Below is a small trained network, with its code and all its weights. Each question gives an input and a target symbol and asks what happens when units are switched off, that is, made to give their printed mean instead of their output.

import numpy as np


def w(rows, s, z=0):
    codes = np.array(rows[::2]) - 128.0
    scale = np.full(codes.shape[1], s)
    scale[-1] = z or s
    return codes * scale


def f(y):
    return y / 2 * (1 + np.tanh(0.7978845608 * (y + 0.044715 * y**3)))


def softmax(a):
    e = np.exp(a - a.max(-1, keepdims=True))
    return e / e.sum(-1, keepdims=True)


def log_softmax(a):
    a = a - a.max(-1, keepdims=True)
    return a - np.log(np.exp(a).sum(-1, keepdims=True))


def net(x, mask):
    ids = ['ΓΛΠΨθμτ'.index(c) for c in x.split()]
    T = len(ids)
    res = E[ids] + P[:T]
    u = 0
    for l in range(2):
        r = res
        for j in range(2):
            rows = slice(2 * j, 2 * j + 2)
            q, k, v = (r @ M[l][rows].T for M in (Q, K, V))
            z = softmax(np.where(np.tri(T) > 0, q @ k.T / 2**0.5, -1e9)) @ v
            o = O[l][rows]
            res = res + np.where(mask[u + j], z, o[:, -1]) @ o[:, :-1]
        u += 2
        y = f(res @ A[l][:, :-1].T + A[l][:, -1])
        res = res + np.where(mask[u : u + 8], y, B[l][:, -1]) @ B[l][:, :-1]
        u += 8
    return log_softmax(res[-1] @ U[:, :-1].T + U[:, -1])


Q, K, V, O, A, B = {}, {}, {}, {}, {}, {}
E = w([
[161,146,250,215],'Γ',
[136,133,184,143],'Λ',
[119,204,179,126],'Π',
[62,191,175,173],'Ψ',
[99,113,232,164],'θ',
[205,168,152,183],'μ',
[95,160,153,123],'τ',
],0.015)
P = w([
[143,67,2,107],'0',
[144,99,101,174],'1',
[152,120,107,174],'2',
[155,120,103,160],'3',
[158,126,105,149],'4',
[162,133,112,135],'5',
[145,120,122,133],'6',
[155,135,136,108],'7',
[150,137,168,105],'8',
[160,145,161,102],'9',
[156,149,174,104],'10',
[152,141,176,76],'11',
[159,159,206,81],'12',
[158,158,199,90],'13',
],0.0084)
Q[0] = w([
[155,147,157,225],'L0H0',
[100,3,64,133],'L0H0',
[127,135,75,130],'L0H1',
[170,244,161,147],'L0H1',
],0.029)
K[0] = w([
[23,202,153,86],'L0H0',
[179,76,250,223],'L0H0',
[93,133,193,198],'L0H1',
[130,33,33,115],'L0H1',
],0.024)
V[0] = w([
[44,100,104,103],'L0H0',
[105,172,109,96],'L0H0',
[131,227,133,125],'L0H1',
[212,80,52,3],'L0H1',
],0.013)
O[0] = w([
[92,167,84,150,144],'L0H0',
[111,177,129,126,252],'L0H0',
[153,204,162,105,128],'L0H1',
[92,175,184,252,44],'L0H1',
],0.011,0.0024)
A[0] = w([
[136,139,72,132,133],'L0N0',
[81,72,45,154,69],'L0N1',
[78,60,208,59,1],'L0N2',
[11,81,114,76,174],'L0N3',
[134,106,183,163,113],'L0N4',
[209,180,1,172,91],'L0N5',
[128,143,28,155,178],'L0N6',
[141,189,164,155,72],'L0N7',
],0.0087,0.0041)
B[0] = w([
[114,107,177,110,109],'L0N0',
[104,71,118,165,108],'L0N1',
[142,206,76,116,152],'L0N2',
[158,119,250,158,156],'L0N3',
[137,172,36,115,217],'L0N4',
[142,145,249,155,134],'L0N5',
[91,113,207,96,121],'L0N6',
[144,162,25,98,254],'L0N7',
],0.013,0.0035)
Q[1] = w([
[196,106,154,147],'L1H0',
[76,142,67,176],'L1H0',
[61,116,83,174],'L1H1',
[123,3,83,118],'L1H1',
],0.028)
K[1] = w([
[77,43,84,78],'L1H0',
[205,253,95,52],'L1H0',
[120,103,232,214],'L1H1',
[99,254,108,226],'L1H1',
],0.021)
V[1] = w([
[93,172,75,103],'L1H0',
[123,34,85,223],'L1H0',
[255,77,99,142],'L1H1',
[191,153,161,136],'L1H1',
],0.0071)
O[1] = w([
[73,97,43,67,77],'L1H0',
[224,246,132,216,1],'L1H0',
[206,34,2,97,219],'L1H1',
[169,132,65,120,211],'L1H1',
],0.0058,0.0023)
A[1] = w([
[9,78,52,161,83],'L1N0',
[102,230,107,117,48],'L1N1',
[88,52,122,123,149],'L1N2',
[56,164,155,136,154],'L1N3',
[149,88,84,134,2],'L1N4',
[123,108,126,254,68],'L1N5',
[118,97,191,124,10],'L1N6',
[41,215,81,253,138],'L1N7',
],0.0081,0.0051)
B[1] = w([
[131,178,173,204,146],'L1N0',
[146,200,146,253,190],'L1N1',
[73,100,127,146,126],'L1N2',
[139,189,118,149,177],'L1N3',
[78,176,113,222,121],'L1N4',
[111,69,121,148,145],'L1N5',
[93,79,89,182,121],'L1N6',
[66,23,122,80,254],'L1N7',
],0.011,0.0082)
U = w([
[133,95,141,219,240],'Γ',
[148,130,113,172,176],'Λ',
[128,235,116,155,153],'Π',
[111,130,182,133,77],'Ψ',
[160,144,56,234,2],'θ',
[202,157,184,253,65],'μ',
[92,155,169,233,41],'τ',
],0.0048,0.0045)

Each question gives the input, a string of symbols that net reads in full, and the target symbol t.
The units are the heads (2 rows each of Q, K, V and O) and the neurons (one row each of A and B). Each row of codes is followed by its name. A weight is (code - 128) times the scale printed after its matrix; where a second scale follows, it is the last column's (O, A, B and U).
mask holds one flag per unit, layer by layer, with each layer's heads first. A switched-off unit (its flag False) gives its mean, the last column of its rows in O or B, instead of its output. The means were averaged over made-up inputs and are rounded, as every weight is.
A unit's drop is (log p(t) with every unit on - log p(t) with that unit switched off) / (log p(t) with every unit on - log p(t) with every unit switched off).
The circuit of an input: a set's keep is (log p(t) with only the set's units on - log p(t) with every unit switched off) / (log p(t) with every unit on - log p(t) with every unit switched off). Starting from the 12 units with the biggest drops (on a tie, the unit counted first), units are removed one at a time, each time the one whose removal leaves the highest keep (on an exact tie, the one counted first), for as long as the keep stays at least 0.8.
circuit, biggest first: the units of the circuit, biggest drop first
k most important neurons: the k neurons with the biggest drops, biggest first
top k neurons in layer l: the k neurons of layer l with the biggest drops, biggest first
which heads matter: for each layer, one digit per head in row order, 1 if its drop is at least 0.15 and else 0, layers parted by /
drop when u is switched off: that unit's drop, to one decimal
input μ θ Ψ τ Γ θ θ Γ Γ Γ, target θ: 2 most important neurons : (L0N7 L0N4)
input θ τ Γ μ, target μ: circuit, biggest first : (L0N5 L1N7)
input Π Λ θ θ θ θ Γ τ Ψ θ Γ Λ Π Γ, target Π: circuit, biggest first : (L0N7 L0H1 L0N4)
input θ θ μ, target μ: which heads matter : 00 / 10
input τ θ Π, target τ: 3 most important neurons : (L1N1 L1N7 L0N6)
input μ Γ τ Π θ μ Π Λ Π μ, target θ: 2 most important neurons : (L0N7 L0N4)
input Ψ τ μ τ, target Ψ: which heads matter : 01 / 10
input θ τ θ Λ μ τ Ψ Π τ Γ Γ Π τ, target μ: which heads matter : 11 / 10
input Ψ θ Γ Λ Λ θ Π, target Ψ: most important neuron : (L1N1)
input Ψ Π Λ μ θ Ψ, target Ψ: 2 most important neurons : (L1N1 L0N6)
input θ Π Ψ θ, target μ: 2 most important neurons : (L0N3 L1N7)
input τ μ μ Π θ θ Ψ, target τ: 3 most important neurons : (L1N1 L1N7 L0N6)
input θ Γ Π τ τ Γ Γ Λ Π θ Λ τ Ψ, target μ: top 2 neurons in layer 0 : (L0N3 L0N1)
input Π θ τ θ Π τ Λ Γ τ Λ Π θ, target Π: most important neuron : (L1N7)
input τ Π Λ Ψ θ μ Π Ψ, target τ: top 4 neurons in layer 1 : (L1N1 L1N7 L1N0 L1N3)
input Π Λ Π μ Λ τ Λ Γ Λ Ψ θ Λ Γ, target Π: drop when L0N4 is switched off : 0.1
input μ Λ Λ Π Ψ θ Ψ Ψ θ Π Λ Π θ μ, target θ: drop when L1H0 is switched off : 0.0
input θ Π μ θ Γ Γ Π Γ τ Λ θ, target μ: drop when L0N3 is switched off : 0.4
input Ψ Π Ψ Λ Π Π, target Ψ: drop when L0N6 is switched off : 0.2
input Ψ θ θ θ Ψ Ψ Λ Ψ, target Ψ: most important neuron : (L1N1)
